Here is a tiny trained network, its code and every weight. The questions are about switching its units off for an input and a target symbol, where a switched-off unit gives its printed mean instead of its output.

import numpy as np


def w(rows, s, z=0):
    codes = np.array(rows[::2]) - 128.0
    scale = np.full(codes.shape[1], s)
    scale[-1] = z or s
    return codes * scale


def f(y):
    return y / 2 * (1 + np.tanh(0.7978845608 * (y + 0.044715 * y**3)))


def softmax(a):
    e = np.exp(a - a.max(-1, keepdims=True))
    return e / e.sum(-1, keepdims=True)


def log_softmax(a):
    a = a - a.max(-1, keepdims=True)
    return a - np.log(np.exp(a).sum(-1, keepdims=True))


def net(x, mask):
    ids = ['αβγδεηθλμξπστφψω'.index(c) for c in x.split()]
    T = len(ids)
    res = E[ids] + P[:T]
    u = 0
    for l in range(2):
        q, k, v = (res @ M[l].T for M in (Q, K, V))
        z = softmax(np.where(np.tri(T) > 0, q @ k.T / 4**0.5, -1e9)) @ v
        res = res + np.where(mask[u], z, O[l][:, -1]) @ O[l][:, :-1]
        u += 1
        y = f(res @ A[l][:, :-1].T + A[l][:, -1])
        res = res + np.where(mask[u : u + 12], y, B[l][:, -1]) @ B[l][:, :-1]
        u += 12
    return log_softmax(res[-1] @ U[:, :-1].T + U[:, -1])


Q, K, V, O, A, B = {}, {}, {}, {}, {}, {}
E = w([
[187,131,52,86,163,32,131],'α',
[135,1,153,83,159,210,84],'β',
[87,55,148,76,102,29,149],'γ',
[71,132,56,51,189,163,128],'δ',
[54,206,113,140,171,96,241],'ε',
[167,16,173,132,117,97,97],'η',
[193,93,196,172,103,81,144],'θ',
[109,74,20,48,177,54,142],'λ',
[61,100,129,55,144,113,141],'μ',
[194,73,129,139,174,210,71],'ξ',
[141,160,51,113,215,168,171],'π',
[55,86,163,162,198,205,191],'σ',
[241,125,82,159,159,117,129],'τ',
[174,120,176,226,160,162,214],'φ',
[140,96,184,147,114,52,247],'ψ',
[63,156,118,188,80,185,60],'ω',
],0.0098)
P = w([
[106,194,149,196,61,206,57],'0',
[209,51,178,67,216,74,252],'1',
[190,20,186,105,237,101,243],'2',
[170,24,185,152,235,163,206],'3',
[150,88,134,27,237,104,202],'4',
[167,65,133,48,231,139,225],'5',
[167,49,152,74,245,172,245],'6',
],0.0045)
Q[0] = w([
[89,188,134,134,54,129,71],'L0H0',
[118,39,163,148,208,103,186],'L0H0',
[120,176,130,85,63,145,108],'L0H0',
[143,24,165,140,252,132,191],'L0H0',
],0.011)
K[0] = w([
[224,142,177,78,232,110,223],'L0H0',
[51,240,45,166,32,172,2],'L0H0',
[200,12,162,40,210,33,216],'L0H0',
[14,220,28,239,9,138,7],'L0H0',
],0.0065)
V[0] = w([
[232,146,158,223,151,100,135],'L0H0',
[111,32,254,150,85,195,120],'L0H0',
[170,88,127,65,47,35,56],'L0H0',
[93,133,186,101,59,9,203],'L0H0',
],0.0073)
O[0] = w([
[104,58,35,117,2,247,191,170],'L0H0',
[63,98,225,60,91,141,134,254],'L0H0',
[94,10,68,151,155,59,80,58],'L0H0',
[76,101,118,215,119,69,168,65],'L0H0',
],0.0087,0.0036)
A[0] = w([
[126,142,185,89,15,152,126,149],'L0N0',
[215,150,163,47,79,111,199,251],'L0N1',
[116,140,132,110,223,136,87,162],'L0N2',
[99,129,204,152,205,140,112,164],'L0N3',
[74,118,107,212,131,54,153,197],'L0N4',
[154,147,2,141,118,134,124,252],'L0N5',
[162,65,204,110,158,135,154,163],'L0N6',
[108,120,134,164,101,165,190,173],'L0N7',
[179,114,191,133,112,116,169,211],'L0N8',
[97,59,88,166,174,80,62,186],'L0N9',
[100,125,96,62,191,95,243,69],'L0N10',
[201,62,93,48,162,66,112,144],'L0N11',
],0.0067,0.003)
B[0] = w([
[90,99,140,168,124,194,134,192],'L0N0',
[65,123,113,92,238,254,98,254],'L0N1',
[167,154,159,67,188,72,188,158],'L0N2',
[140,180,115,85,122,32,80,181],'L0N3',
[69,71,118,109,191,93,158,155],'L0N4',
[220,62,99,107,144,181,205,141],'L0N5',
[110,105,61,50,173,98,118,234],'L0N6',
[136,125,53,159,124,127,193,179],'L0N7',
[78,151,64,105,154,157,112,205],'L0N8',
[32,84,144,130,171,85,191,158],'L0N9',
[189,48,176,136,139,169,30,189],'L0N10',
[87,176,152,163,172,186,193,178],'L0N11',
],0.0056,0.0076)
Q[1] = w([
[115,126,131,81,180,172,194],'L1H0',
[189,146,145,42,106,197,81],'L1H0',
[194,168,119,174,50,130,112],'L1H0',
[180,146,148,144,32,78,2],'L1H0',
],0.008)
K[1] = w([
[107,161,119,147,31,137,96],'L1H0',
[187,187,191,115,116,142,52],'L1H0',
[190,113,168,117,164,176,179],'L1H0',
[162,62,221,57,255,141,169],'L1H0',
],0.0073)
V[1] = w([
[111,41,184,95,92,107,1],'L1H0',
[223,80,85,62,172,152,113],'L1H0',
[196,188,111,138,52,154,76],'L1H0',
[129,205,182,52,196,67,86],'L1H0',
],0.0094)
O[1] = w([
[66,192,79,159,166,141,254,84],'L1H0',
[192,161,208,56,130,123,205,105],'L1H0',
[151,218,79,53,68,149,112,2],'L1H0',
[150,200,146,164,213,96,103,26],'L1H0',
],0.0098,0.0063)
A[1] = w([
[138,119,175,163,229,119,106,92],'L1N0',
[121,148,163,176,134,214,106,147],'L1N1',
[182,166,88,68,173,121,31,252],'L1N2',
[92,101,209,197,89,105,114,166],'L1N3',
[156,115,174,209,184,36,113,131],'L1N4',
[254,76,156,71,64,148,84,77],'L1N5',
[103,62,139,87,112,166,117,211],'L1N6',
[49,49,44,195,121,88,126,105],'L1N7',
[85,107,122,39,155,127,215,248],'L1N8',
[118,175,124,170,141,131,221,59],'L1N9',
[175,57,124,159,77,159,152,134],'L1N10',
[160,178,243,149,170,157,166,193],'L1N11',
],0.0063,0.0025)
B[1] = w([
[122,165,65,68,43,101,111,212],'L1N0',
[70,95,88,70,204,70,109,150],'L1N1',
[69,123,168,254,56,129,105,198],'L1N2',
[180,116,111,54,213,147,149,165],'L1N3',
[155,204,46,87,52,134,111,189],'L1N4',
[52,166,164,170,160,65,211,201],'L1N5',
[126,180,112,185,120,80,127,228],'L1N6',
[247,172,159,127,161,214,100,251],'L1N7',
[184,196,105,201,72,126,120,228],'L1N8',
[89,51,153,110,197,93,171,157],'L1N9',
[123,97,127,114,126,38,135,198],'L1N10',
[119,59,125,59,113,145,90,194],'L1N11',
],0.006,0.017)
U = w([
[136,56,157,124,166,61,156,147],'α',
[87,112,128,46,196,121,175,47],'β',
[189,132,78,157,194,143,109,112],'γ',
[206,183,122,119,89,133,79,85],'δ',
[119,134,139,252,108,73,78,162],'ε',
[71,121,165,221,186,179,190,129],'η',
[180,115,62,158,37,204,111,253],'θ',
[184,65,91,23,129,109,99,122],'λ',
[75,158,58,126,132,46,126,94],'μ',
[184,134,140,43,122,243,146,20],'ξ',
[183,140,250,156,144,163,126,145],'π',
[63,82,147,69,185,207,44,178],'σ',
[152,156,124,121,76,97,176,142],'τ',
[25,54,80,95,99,95,137,125],'φ',
[206,17,174,120,169,188,92,46],'ψ',
[68,186,83,161,100,171,126,165],'ω',
],0.0044,0.0022)

Each question gives the input, a string of symbols that net reads in full, and the target symbol t.
The units are the heads (4 rows each of Q, K, V and O) and the neurons (one row each of A and B). Each row of codes is followed by its name. A weight is (code - 128) times the scale printed after its matrix; where a second scale follows, it is the last column's (O, A, B and U).
mask holds one flag per unit, layer by layer, with each layer's heads first. A switched-off unit (its flag False) gives its mean, the last column of its rows in O or B, instead of its output. The means were averaged over made-up inputs and are rounded, as every weight is.
A unit's drop is (log p(t) with every unit on - log p(t) with that unit switched off) / (log p(t) with every unit on - log p(t) with every unit switched off).
The circuit of an input: a set's keep is (log p(t) with only the set's units on - log p(t) with every unit switched off) / (log p(t) with every unit on - log p(t) with every unit switched off). Starting from the 12 units with the biggest drops (on a tie, the unit counted first), units are removed one at a time, each time the one whose removal leaves the highest keep (on an exact tie, the one counted first), for as long as the keep stays at least 0.8.
circuit, biggest first: the units of the circuit, biggest drop first
most important unit: the unit with the biggest drop
top k neurons: the k neurons with the biggest drops, biggest first
k most important neurons of layer l: the k neurons of layer l with the biggest drops, biggest first
drop when u is switched off: that unit's drop, to one decimal
input η ξ ψ σ, target η: circuit, biggest first	[L1H0 L0H0]
input ε θ σ, target ε: circuit, biggest first	[L1H0 L0H0 L1N2 L1N7]
input δ θ η τ σ, target δ: circuit, biggest first	[L0H0 L1H0 L1N4 L1N0]
input ξ λ π σ θ, target ξ: circuit, biggest first	[L1H0 L0H0]
input π η β μ, target π: circuit, biggest first	[L1H0 L0H0 L1N5 L1N2]
input η π θ, target η: circuit, biggest first	[L1H0 L0H0]
input α η π θ, target α: most important unit	L0H0
input φ ψ θ α ψ ξ, target φ: 2 most important neurons of layer 1	[L1N5 L1N7]
input ξ σ σ θ, target ξ: circuit, biggest first	[L1H0 L0H0]
input α α σ θ θ θ σ, target α: top 2 neurons	[L0N5 L1N5]
input φ μ μ φ, target φ: top 3 neurons	[L1N5 L1N7 L1N10]
input φ π γ ψ λ π η, target φ: top 2 neurons	[L1N5 L1N7]
input ε σ δ, target ε: 2 most important neurons of layer 1	[L1N2 L1N5]
input σ σ σ λ, target σ: top neuron	[L0N1]
input τ γ σ θ λ β η, target τ: top 2 neurons	[L1N5 L0N5]
input σ η θ π φ β τ, target σ: top 2 neurons	[L0N1 L1N8]
input σ σ σ η η, target σ: top 2 neurons	[L0N1 L1N8]
input γ θ θ ε, target γ: top 2 neurons	[L1N7 L1N4]
input λ γ ξ, target λ: 2 most important neurons of layer 1	[L1N4 L1N0]
input π λ γ γ δ π, target π: 2 most important neurons of layer 1	[L1N5 L1N2]
input ψ α φ, target ψ: top neuron	[L1N7]
input γ σ ε η λ σ ε, target γ: 3 most important neurons of layer 1	[L1N7 L1N4 L1N3]
input γ ξ σ φ η, target γ: top 2 neurons	[L1N7 L1N4]
input ψ λ η ε γ β, target ψ: top 2 neurons	[L1N7 L0N4]
input γ λ θ φ, target γ: 3 most important neurons of layer 1	[L1N7 L1N4 L1N3]
input γ π σ, target γ: 2 most important neurons of layer 1	[L1N7 L1N4]
input σ σ ε ε, target σ: 2 most important neurons of layer 0	[L0N1 L0N10]
input β β ε γ, target β: top neuron	[L1N9]
input θ ω π θ, target θ: 2 most important neurons of layer 1	[L1N5 L1N9]
input θ θ θ, target θ: drop when L1H0 is switched off	0.8
